Below is a small trained network, with its code and all its weights. Each question gives an input and a class and asks what happens when units are switched off, that is, made to give their printed mean instead of their output.

import numpy as np


def w(rows, s, z=0):
    codes = np.array(rows[::2]) - 128.0
    scale = np.full(codes.shape[1], s)
    scale[-1] = z or s
    return codes * scale


def f(y):
    return np.maximum(y, 0)


def log_softmax(a):
    a = a - a.max(-1, keepdims=True)
    return a - np.log(np.exp(a).sum(-1, keepdims=True))


def net(x, mask):
    res = np.array(x, float).reshape(1, 2) / 4 @ E
    y = f(res @ A[0][:, :-1].T + A[0][:, -1])
    res = res + np.where(mask, y, B[0][:, -1]) @ B[0][:, :-1]
    return log_softmax(res[-1] @ U[:, :-1].T + U[:, -1])


A, B = {}, {}
E = w([
[72,132,1,64,181,57,57,175,150,63],'x0',
[121,238,131,192,113,149,53,120,100,75],'x1',
],0.019)
A[0] = w([
[127,102,88,109,101,127,110,148,131,133,254],'neuron 1',
[78,91,134,28,171,78,157,145,129,170,78],'neuron 2',
[191,90,119,48,143,65,149,200,203,172,119],'neuron 3',
[34,138,21,4,181,82,84,174,225,48,90],'neuron 4',
[170,207,70,149,115,167,105,187,138,123,141],'neuron 5',
[115,203,106,179,139,123,23,190,91,20,73],'neuron 6',
[216,104,82,108,108,123,185,86,182,142,62],'neuron 7',
[89,97,99,57,126,58,255,200,222,174,101],'neuron 8',
],0.0083,0.013)
B[0] = w([
[238,57,191,34,247,206,83,169,128,21,190],'neuron 1',
[113,180,103,209,95,45,94,63,122,95,166],'neuron 2',
[156,94,118,153,161,47,120,77,35,149,177],'neuron 3',
[156,119,120,146,71,158,196,182,206,222,252],'neuron 4',
[148,138,118,163,203,124,98,124,92,113,174],'neuron 5',
[111,179,85,165,122,86,140,118,44,121,215],'neuron 6',
[94,172,112,206,49,105,116,62,112,169,146],'neuron 7',
[112,153,93,133,121,79,109,89,80,87,188],'neuron 8',
],0.012,0.027)
U = w([
[103,173,91,159,108,66,117,102,40,99,44],'0',
[151,138,143,164,22,164,242,136,185,218,131],'1',
[162,68,149,54,231,190,79,154,135,16,255],'2',
[9,112,134,117,101,111,117,143,201,134,77],'3',
],0.014,0.0081)

Each question gives the input, the list of numbers given to net, and the class t.
The units are the neurons (one row each of A and B). Each row of codes is followed by its name. A weight is (code - 128) times the scale printed after its matrix; where a second scale follows, it is the last column's (A, B and U).
mask holds one flag per neuron, in row order. A switched-off neuron (its flag False) gives its mean, the last column of its row in B, instead of its output. The means were averaged over made-up inputs and are rounded, as every weight is.
A unit's drop is (log p(t) with every unit on - log p(t) with that unit switched off) / (log p(t) with every unit on - log p(t) with every unit switched off).
The circuit of an input: a set's keep is (log p(t) with only the set's units on - log p(t) with every unit switched off) / (log p(t) with every unit on - log p(t) with every unit switched off). Starting from all 8 units, units are removed one at a time, each time the one whose removal leaves the highest keep (on an exact tie, the one counted first), for as long as the keep stays at least 0.8.
units of the circuit, in order: the units of the circuit, biggest drop first
k most important neurons: the k neurons with the biggest drops, biggest first
drop of u: that unit's drop, to one decimal
input [-3,-2], class 2: 2 most important neurons => (neuron 4; neuron 6)
input [-3,-4], class 0: units of the circuit, in order => (neuron 4)
input [-7,-8], class 0: 2 most important neurons => (neuron 4; neuron 8)
input [3,3], class 2: units of the circuit, in order => (neuron 2; neuron 1)
input [-2,-2], class 2: units of the circuit, in order => (neuron 4; neuron 6)
input [0,-3], class 2: units of the circuit, in order => (neuron 6; neuron 4)
input [0,-4], class 0: 2 most important neurons => (neuron 8; neuron 2)
input [2,-3], class 2: 2 most important neurons => (neuron 6; neuron 1)
input [6,-8], class 0: 2 most important neurons => (neuron 8; neuron 3)
input [2,3], class 2: 3 most important neurons => (neuron 2; neuron 8; neuron 3)
input [8,-7], class 1: 3 most important neurons => (neuron 4; neuron 6; neuron 5)
input [5,3], class 1: drop of neuron 4 => 1.3
input [5,-2], class 1: drop of neuron 4 => 2.3
input [4,2], class 1: most important neuron => (neuron 4)
input [4,1], class 1: drop of neuron 4 => 1.4
input [-5,-5], class 0: 2 most important neurons => (neuron 4; neuron 8)
input [6,-5], class 1: 2 most important neurons => (neuron 4; neuron 6)
